Here is a tiny trained network, its code and every weight. The questions are about switching its units off for an input and a class, where a switched-off unit gives its printed mean instead of its output.

import numpy as np


def w(rows, s, z=0):
    codes = np.array(rows[::2]) - 128.0
    scale = np.full(codes.shape[1], s)
    scale[-1] = z or s
    return codes * scale


def norm(h):
    return h / np.sqrt((h * h).mean(-1, keepdims=True) + 1e-5)


def f(y):
    return np.maximum(y, 0)


def log_softmax(a):
    a = a - a.max(-1, keepdims=True)
    return a - np.log(np.exp(a).sum(-1, keepdims=True))


def net(x, mask):
    res = np.array(x, float).reshape(1, 6) / 4 @ E
    u = 0
    for l in range(2):
        y = f(norm(res) @ A[l][:, :-1].T + A[l][:, -1])
        res = res + np.where(mask[u : u + 11], y, B[l][:, -1]) @ B[l][:, :-1]
        u += 11
    return log_softmax(norm(res)[-1] @ U[:, :-1].T + U[:, -1])


A, B = {}, {}
E = w([
[27,84,121,141],'x0',
[127,128,130,129],'x1',
[126,126,128,128],'x2',
[125,132,129,127],'x3',
[101,91,27,253],'x4',
[165,60,196,249],'x5',
],0.0055)
A[0] = w([
[121,126,79,173,214],'L0N1',
[15,102,222,170,38],'L0N2',
[82,114,210,40,90],'L0N3',
[34,86,133,140,154],'L0N4',
[63,58,36,114,179],'L0N5',
[111,130,137,194,162],'L0N6',
[204,168,2,119,1],'L0N7',
[207,183,103,146,201],'L0N8',
[165,90,223,186,237],'L0N9',
[104,111,168,204,184],'L0N10',
[153,184,60,83,136],'L0N11',
],0.0084,0.0039)
B[0] = w([
[125,217,31,84,210],'L0N1',
[125,34,128,79,188],'L0N2',
[133,56,82,171,217],'L0N3',
[96,103,125,60,206],'L0N4',
[99,233,134,86,228],'L0N5',
[146,99,77,86,187],'L0N6',
[119,221,95,254,173],'L0N7',
[201,134,139,158,204],'L0N8',
[134,164,223,99,254],'L0N9',
[136,80,96,72,212],'L0N10',
[160,97,89,214,201],'L0N11',
],0.0077,0.0059)
A[1] = w([
[209,119,84,120,48],'L1N1',
[92,44,180,250,152],'L1N2',
[123,105,169,72,254],'L1N3',
[80,80,14,142,235],'L1N4',
[29,59,63,29,169],'L1N5',
[223,66,126,98,173],'L1N6',
[254,138,77,136,109],'L1N7',
[169,235,64,107,155],'L1N8',
[77,189,90,165,109],'L1N9',
[223,95,61,125,44],'L1N10',
[220,103,94,163,18],'L1N11',
],0.0074,0.0034)
B[1] = w([
[117,99,82,92,157],'L1N1',
[96,96,77,45,143],'L1N2',
[146,160,94,196,211],'L1N3',
[173,150,208,192,227],'L1N4',
[127,156,207,253,254],'L1N5',
[73,155,55,126,204],'L1N6',
[144,48,115,26,199],'L1N7',
[105,40,146,103,223],'L1N8',
[158,66,140,107,167],'L1N9',
[82,130,74,32,163],'L1N10',
[35,133,132,38,154],'L1N11',
],0.0065,0.0073)
U = w([
[149,79,63,40,213],'0',
[78,144,178,241,244],'1',
[233,129,205,117,33],'2',
[65,43,197,106,92],'3',
[187,171,27,184,85],'4',
[7,188,63,160,2],'5',
],0.017,0.0037)

Each question gives the input, the list of numbers given to net, and the class t.
The units are the neurons (one row each of A and B). Each row of codes is followed by its name. A weight is (code - 128) times the scale printed after its matrix; where a second scale follows, it is the last column's (A, B and U).
mask holds one flag per neuron, layer by layer. A switched-off neuron (its flag False) gives its mean, the last column of its row in B, instead of its output. The means were averaged over made-up inputs and are rounded, as every weight is.
A unit's drop is (log p(t) with every unit on - log p(t) with that unit switched off) / (log p(t) with every unit on - log p(t) with every unit switched off).
most important unit: the unit with the biggest drop
top k neurons: the k neurons with the biggest drops, biggest first
k most important neurons of layer l: the k neurons of layer l with the biggest drops, biggest first
drop of u: that unit's drop, to one decimal
input [3,-2,-1,3,0,4], class 3: 2 most important neurons of layer 0 => L0N2, L0N9
input [-1,-4,-3,5,2,-8], class 4: most important unit => L0N7
input [-8,-7,3,-5,-7,-1], class 0: 2 most important neurons of layer 1 => L1N5, L1N4
input [4,-8,6,4,0,-1], class 1: 2 most important neurons of layer 0 => L0N9, L0N2
input [-2,3,-2,-4,-8,-2], class 0: top 2 neurons => L0N3, L0N9
input [8,-2,6,-1,-6,0], class 1: top 2 neurons => L1N5, L1N7
input [-2,1,-2,3,8,1], class 0: top 2 neurons => L1N5, L1N8
input [-4,2,6,8,1,6], class 0: 4 most important neurons of layer 1 => L1N5, L1N4, L1N6, L1N7
input [0,8,8,-2,7,6], class 0: top 3 neurons => L1N10, L1N7, L0N6
input [8,-5,-5,0,-5,-6], class 1: drop of L1N5 => 0.2
input [6,1,-4,-2,-1,8], class 3: drop of L0N9 => 0.3
input [5,-7,-8,8,-6,-3], class 1: drop of L0N4 => 0.0
